Below are the code and all the weights of a small trained network. Each question names an input and a class and asks about switching units off, where a switched-off unit gives its printed mean instead of its output.

import numpy as np


def w(rows, s, z=0):
    codes = np.array(rows[::2]) - 128.0
    scale = np.full(codes.shape[1], s)
    scale[-1] = z or s
    return codes * scale


def f(y):
    return np.maximum(y, 0)


def log_softmax(a):
    a = a - a.max(-1, keepdims=True)
    return a - np.log(np.exp(a).sum(-1, keepdims=True))


def net(x, mask):
    res = np.array(x, float).reshape(1, 8) / 4 @ E
    y = f(res @ A[0][:, :-1].T + A[0][:, -1])
    res = res + np.where(mask, y, B[0][:, -1]) @ B[0][:, :-1]
    return log_softmax(res[-1] @ U[:, :-1].T + U[:, -1])


A, B = {}, {}
E = w([
[134,167,90,210,187,61,148,22],'x0',
[118,138,88,129,76,203,120,145],'x1',
[134,109,142,141,151,166,107,77],'x2',
[119,213,92,142,74,53,65,29],'x3',
[95,68,103,86,170,147,162,98],'x4',
[254,84,183,240,19,190,162,152],'x5',
[170,225,196,140,179,209,109,162],'x6',
[207,129,213,90,210,139,229,198],'x7',
],0.0077)
A[0] = w([
[160,160,101,220,109,76,176,57,252],'n1',
[210,176,118,218,156,165,103,94,168],'n2',
[76,90,65,148,40,100,124,125,186],'n3',
[115,139,201,124,134,208,132,226,114],'n4',
[197,148,230,199,89,182,147,97,179],'n5',
[95,121,204,62,150,218,168,171,165],'n6',
[17,163,74,139,81,116,15,65,211],'n7',
[124,138,159,129,169,168,113,200,146],'n8',
[245,36,112,148,58,159,105,175,255],'n9',
[79,57,54,177,90,113,40,121,252],'n10',
[195,168,249,126,145,212,158,219,246],'n11',
[122,123,179,83,177,155,158,219,187],'n12',
[140,169,104,102,137,119,37,41,103],'n13',
[70,150,116,146,166,92,1,106,163],'n14',
[72,194,74,91,172,71,93,64,248],'n15',
[167,94,156,105,227,46,238,192,237],'n16',
],0.0079,0.0026)
B[0] = w([
[115,127,139,220,135,85,129,39,196],'n1',
[196,174,153,168,117,109,129,95,182],'n2',
[34,92,106,181,68,113,130,145,190],'n3',
[150,114,143,66,92,217,113,181,198],'n4',
[153,168,215,149,86,143,140,89,206],'n5',
[151,107,113,98,130,113,142,225,203],'n6',
[100,178,82,163,54,76,23,172,249],'n7',
[134,160,120,72,120,160,107,170,175],'n8',
[124,85,205,169,36,155,125,149,212],'n9',
[39,125,129,139,68,91,105,180,207],'n10',
[184,164,176,82,104,205,169,147,242],'n11',
[144,141,116,31,133,147,191,188,204],'n12',
[139,152,115,133,148,120,97,132,196],'n13',
[138,151,92,91,209,133,57,144,207],'n14',
[97,209,12,127,178,75,118,103,235],'n15',
[141,115,44,94,199,91,254,117,226],'n16',
],0.0075,0.014)
U = w([
[80,212,53,154,137,94,3,102,28],'0',
[124,124,75,87,195,74,235,77,254],'1',
[59,44,176,197,28,143,107,138,93],'2',
[247,194,218,218,97,144,133,40,92],'3',
[189,156,172,38,115,224,164,165,111],'4',
],0.0078,0.00062)

Each question gives the input, the list of numbers given to net, and the class t.
The units are the neurons (one row each of A and B). Each row of codes is followed by its name. A weight is (code - 128) times the scale printed after its matrix; where a second scale follows, it is the last column's (A, B and U).
mask holds one flag per neuron, in row order. A switched-off neuron (its flag False) gives its mean, the last column of its row in B, instead of its output. The means were averaged over made-up inputs and are rounded, as every weight is.
A unit's drop is (log p(t) with every unit on - log p(t) with that unit switched off) / (log p(t) with every unit on - log p(t) with every unit switched off).
The circuit of an input: a set's keep is (log p(t) with only the set's units on - log p(t) with every unit switched off) / (log p(t) with every unit on - log p(t) with every unit switched off). Starting from the 12 units with the biggest drops (on a tie, the unit counted first), units are removed one at a time, each time the one whose removal leaves the highest keep (on an exact tie, the one counted first), for as long as the keep stays at least 0.8.
circuit, biggest first: the units of the circuit, biggest drop first
most important unit: the unit with the biggest drop
top k neurons: the k neurons with the biggest drops, biggest first
drop of u: that unit's drop, to one decimal
input [-2,-1,-6,-1,4,1,-6,-7], class 2: most important unit => n3
input [-1,5,2,6,1,6,-6,-8], class 2: top 3 neurons => (n3, n9, n10)
input [1,1,0,8,8,8,1,-5], class 2: circuit, biggest first => (n15, n3)
input [0,-3,2,0,-6,3,-3,-2], class 2: top 2 neurons => (n11, n15)
input [-4,4,1,6,2,1,6,-1], class 3: circuit, biggest first => (n12, n15, n10)
input [-5,4,-3,-1,-4,1,-3,0], class 2: top 2 neurons => (n9, n16)
input [8,6,-4,3,0,8,-2,-8], class 2: top 2 neurons => (n3, n9)
input [-8,-5,1,5,8,8,6,-4], class 3: top 2 neurons => (n5, n12)
input [-5,-1,-7,6,8,6,-7,6], class 2: top 2 neurons => (n9, n15)
input [5,2,5,3,4,2,6,-2], class 3: top 2 neurons => (n2, n5)
input [6,-2,2,-8,0,2,3,-6], class 3: drop of n3 => 0.1
input [1,1,-2,-3,8,7,-5,2], class 2: drop of n14 => 0.1
input [-8,8,7,6,-8,8,0,2], class 3: drop of n9 => 0.1
input [-7,8,8,-5,1,-3,-1,-6], class 2: most important unit => n15
